Below is a small trained network, with its code and all its weights. Each question gives an input and a target symbol and asks what happens when units are switched off, that is, made to give their printed mean instead of their output.

import numpy as np


def w(rows, s, z=0):
    codes = np.array(rows[::2]) - 128.0
    scale = np.full(codes.shape[1], s)
    scale[-1] = z or s
    return codes * scale


def f(y):
    return y / 2 * (1 + np.tanh(0.7978845608 * (y + 0.044715 * y**3)))


def softmax(a):
    e = np.exp(a - a.max(-1, keepdims=True))
    return e / e.sum(-1, keepdims=True)


def log_softmax(a):
    a = a - a.max(-1, keepdims=True)
    return a - np.log(np.exp(a).sum(-1, keepdims=True))


def net(x, mask):
    ids = ['ζημξτφψ'.index(c) for c in x.split()]
    T = len(ids)
    res = E[ids] + P[:T]
    u = 0
    for l in range(2):
        r = res
        for j in range(3):
            rows = slice(2 * j, 2 * j + 2)
            q, k, v = (r @ M[l][rows].T for M in (Q, K, V))
            z = softmax(np.where(np.tri(T) > 0, q @ k.T / 2**0.5, -1e9)) @ v
            o = O[l][rows]
            res = res + np.where(mask[u + j], z, o[:, -1]) @ o[:, :-1]
        u += 3
        y = f(res @ A[l][:, :-1].T + A[l][:, -1])
        res = res + np.where(mask[u : u + 4], y, B[l][:, -1]) @ B[l][:, :-1]
        u += 4
    return log_softmax(res[-1] @ U[:, :-1].T + U[:, -1])


Q, K, V, O, A, B = {}, {}, {}, {}, {}, {}
E = w([
[146,111,57,179,83,96],'ζ',
[103,83,73,115,182,140],'η',
[116,171,234,192,153,32],'μ',
[152,126,120,152,90,168],'ξ',
[69,3,131,166,58,181],'τ',
[114,217,51,131,121,166],'φ',
[102,106,127,94,135,180],'ψ',
],0.016)
P = w([
[152,158,231,56,116,138],'0',
[124,147,114,211,188,254],'1',
[128,143,68,143,219,156],'2',
[117,127,59,144,192,120],'3',
[112,109,52,157,161,110],'4',
[97,106,59,168,148,113],'5',
[87,89,49,154,144,103],'6',
[81,80,49,144,136,101],'7',
[75,65,56,144,125,94],'8',
[67,64,55,143,121,93],'9',
[60,48,64,126,112,100],'10',
[54,40,59,131,119,83],'11',
[52,17,68,117,111,83],'12',
[44,21,80,116,106,93],'13',
],0.0063)
Q[0] = w([
[131,210,61,69,81,120],'L0H0',
[136,141,73,177,232,85],'L0H0',
[4,112,66,81,140,113],'L0H1',
[72,153,118,159,175,173],'L0H1',
[166,164,126,109,185,130],'L0H2',
[206,120,162,168,122,153],'L0H2',
],0.011)
K[0] = w([
[193,244,84,213,130,91],'L0H0',
[220,195,173,65,110,208],'L0H0',
[117,185,226,255,187,72],'L0H1',
[138,187,207,55,180,113],'L0H1',
[171,102,100,96,98,169],'L0H2',
[75,143,60,156,130,158],'L0H2',
],0.0092)
V[0] = w([
[63,110,34,171,123,117],'L0H0',
[132,145,94,59,230,194],'L0H0',
[183,210,168,164,73,46],'L0H1',
[141,163,77,83,58,204],'L0H1',
[84,162,254,230,136,20],'L0H2',
[115,187,109,217,204,128],'L0H2',
],0.0077)
O[0] = w([
[143,70,107,227,209,143,215],'L0H0',
[107,23,186,101,133,130,254],'L0H0',
[203,199,151,160,212,178,120],'L0H1',
[88,159,112,101,58,204,44],'L0H1',
[2,195,130,191,105,76,77],'L0H2',
[50,73,99,96,202,148,164],'L0H2',
],0.0083,0.0044)
A[0] = w([
[52,14,131,138,139,167,67],'L0N0',
[25,133,80,119,94,174,254],'L0N1',
[183,203,23,108,147,132,176],'L0N2',
[255,47,55,93,130,161,145],'L0N3',
],0.0076,0.0034)
B[0] = w([
[171,205,59,179,127,69,245],'L0N0',
[54,62,89,149,80,165,184],'L0N1',
[156,32,130,213,156,166,137],'L0N2',
[3,22,153,81,149,218,229],'L0N3',
],0.0071,0.012)
Q[1] = w([
[175,254,184,133,131,64],'L1H0',
[218,98,189,74,109,152],'L1H0',
[56,129,134,81,123,161],'L1H1',
[61,91,85,204,135,108],'L1H1',
[15,48,150,101,162,129],'L1H2',
[104,197,107,187,108,75],'L1H2',
],0.0094)
K[1] = w([
[79,60,55,89,59,200],'L1H0',
[131,78,47,180,194,164],'L1H0',
[148,123,166,59,99,59],'L1H1',
[136,217,170,110,209,131],'L1H1',
[143,253,250,90,108,111],'L1H2',
[163,132,42,126,40,200],'L1H2',
],0.0074)
V[1] = w([
[168,145,72,166,204,123],'L1H0',
[106,91,52,177,125,125],'L1H0',
[34,88,125,124,95,182],'L1H1',
[109,143,150,78,129,83],'L1H1',
[187,152,159,124,165,248],'L1H2',
[230,170,167,176,41,154],'L1H2',
],0.011)
O[1] = w([
[49,64,170,142,190,194,6],'L1H0',
[75,184,215,128,82,172,120],'L1H0',
[123,205,170,221,149,72,254],'L1H1',
[94,68,108,142,113,37,117],'L1H1',
[114,168,34,49,243,160,127],'L1H2',
[175,138,183,82,254,94,41],'L1H2',
],0.0081,0.012)
A[1] = w([
[101,57,18,93,112,137,56],'L1N0',
[196,30,180,225,152,97,64],'L1N1',
[53,89,232,104,187,152,254],'L1N2',
[109,131,142,254,68,176,188],'L1N3',
],0.0073,0.004)
B[1] = w([
[166,191,200,115,112,128,205],'L1N0',
[68,173,79,133,192,39,178],'L1N1',
[186,112,122,233,62,206,162],'L1N2',
[158,124,165,2,159,120,253],'L1N3',
],0.0084,0.016)
U = w([
[228,140,32,167,61,94,173],'ζ',
[110,60,127,148,174,88,102],'η',
[142,217,254,165,175,84,116],'μ',
[98,93,141,54,110,130,152],'ξ',
[13,218,82,127,154,141,16],'τ',
[219,105,141,61,208,119,77],'φ',
[145,74,166,196,147,139,251],'ψ',
],0.0045,0.0027)

Each question gives the input, a string of symbols that net reads in full, and the target symbol t.
The units are the heads (2 rows each of Q, K, V and O) and the neurons (one row each of A and B). Each row of codes is followed by its name. A weight is (code - 128) times the scale printed after its matrix; where a second scale follows, it is the last column's (O, A, B and U).
mask holds one flag per unit, layer by layer, with each layer's heads first. A switched-off unit (its flag False) gives its mean, the last column of its rows in O or B, instead of its output. The means were averaged over made-up inputs and are rounded, as every weight is.
A unit's drop is (log p(t) with every unit on - log p(t) with that unit switched off) / (log p(t) with every unit on - log p(t) with every unit switched off).
The circuit of an input: a set's keep is (log p(t) with only the set's units on - log p(t) with every unit switched off) / (log p(t) with every unit on - log p(t) with every unit switched off). Starting from the 12 units with the biggest drops (on a tie, the unit counted first), units are removed one at a time, each time the one whose removal leaves the highest keep (on an exact tie, the one counted first), for as long as the keep stays at least 0.8.
circuit, biggest first: the units of the circuit, biggest drop first
unit that matters most: the unit with the biggest drop
k most important neurons: the k neurons with the biggest drops, biggest first
k most important neurons of layer l: the k neurons of layer l with the biggest drops, biggest first
input ψ μ ψ ψ η φ η ψ τ, target τ: circuit, biggest first => [L0H2]
input τ η ψ ψ η ψ ψ ψ ξ η ψ, target μ: 2 most important neurons => [L0N3; L0N1]
input φ η μ φ ψ ψ ψ ψ φ, target ψ: 3 most important neurons => [L0N0; L1N2; L0N1]
input η ξ ψ ψ ψ ψ ψ η φ, target ξ: circuit, biggest first => [L1N3; L1H2; L0H1; L1H0]
input η ζ η η ψ, target ξ: circuit, biggest first => [L1N3; L1H2; L0H1]
input τ η η η μ ψ ψ ψ η μ μ ψ ψ η, target μ: circuit, biggest first => [L0H1; L0H2; L0N3]
input ψ η ψ η ψ ψ ψ η, target ζ: circuit, biggest first => [L1H0; L0H1; L0N0; L0H0]
input ψ μ η ψ ψ ξ, target ξ: circuit, biggest first => [L0H1; L1N3; L1H0]
input ζ ψ τ ψ ζ ψ ξ ψ ψ ψ ζ ψ τ ψ, target ψ: 2 most important neurons => [L1N2; L0N3]
input η ψ φ ξ τ, target ξ: circuit, biggest first => [L1N3; L1H2; L0H1]
input μ ξ ψ ψ ζ η ψ ψ, target ψ: circuit, biggest first => [L0H1; L1H0; L1N2]
input μ ψ μ φ ψ φ μ ζ η, target η: 2 most important neurons => [L1N1; L0N3]
input η η ψ ψ ψ φ ψ η ζ, target ξ: circuit, biggest first => [L1N3; L1H2; L1H0]
input ψ μ ψ ψ ψ ψ η ψ ζ μ η, target ζ: unit that matters most => L0H2
input ξ τ η μ μ ψ, target φ: 2 most important neurons of layer 0 => [L0N3; L0N0]
input ψ ψ ψ η η μ φ η ψ ψ μ, target ζ: 3 most important neurons => [L0N3; L1N3; L0N0]
input ψ ψ ψ ψ τ, target ζ: circuit, biggest first => [L1H0; L0H0; L0H1]
input ξ η η ζ ψ η ψ η ψ ψ ψ τ, target φ: 2 most important neurons of layer 0 => [L0N3; L0N0]
input ψ ζ ψ, target ζ: 2 most important neurons of layer 0 => [L0N3; L0N0]
input ψ ζ ψ μ η ξ ψ ψ φ, target φ: unit that matters most => L0N2
input ζ ψ ξ, target ψ: 2 most important neurons => [L1N2; L0N3]
input φ η τ τ ψ φ η ψ ψ ξ, target τ: 3 most important neurons => [L0N0; L0N2; L0N3]
input μ ψ ζ μ, target η: 3 most important neurons => [L1N1; L0N0; L0N3]
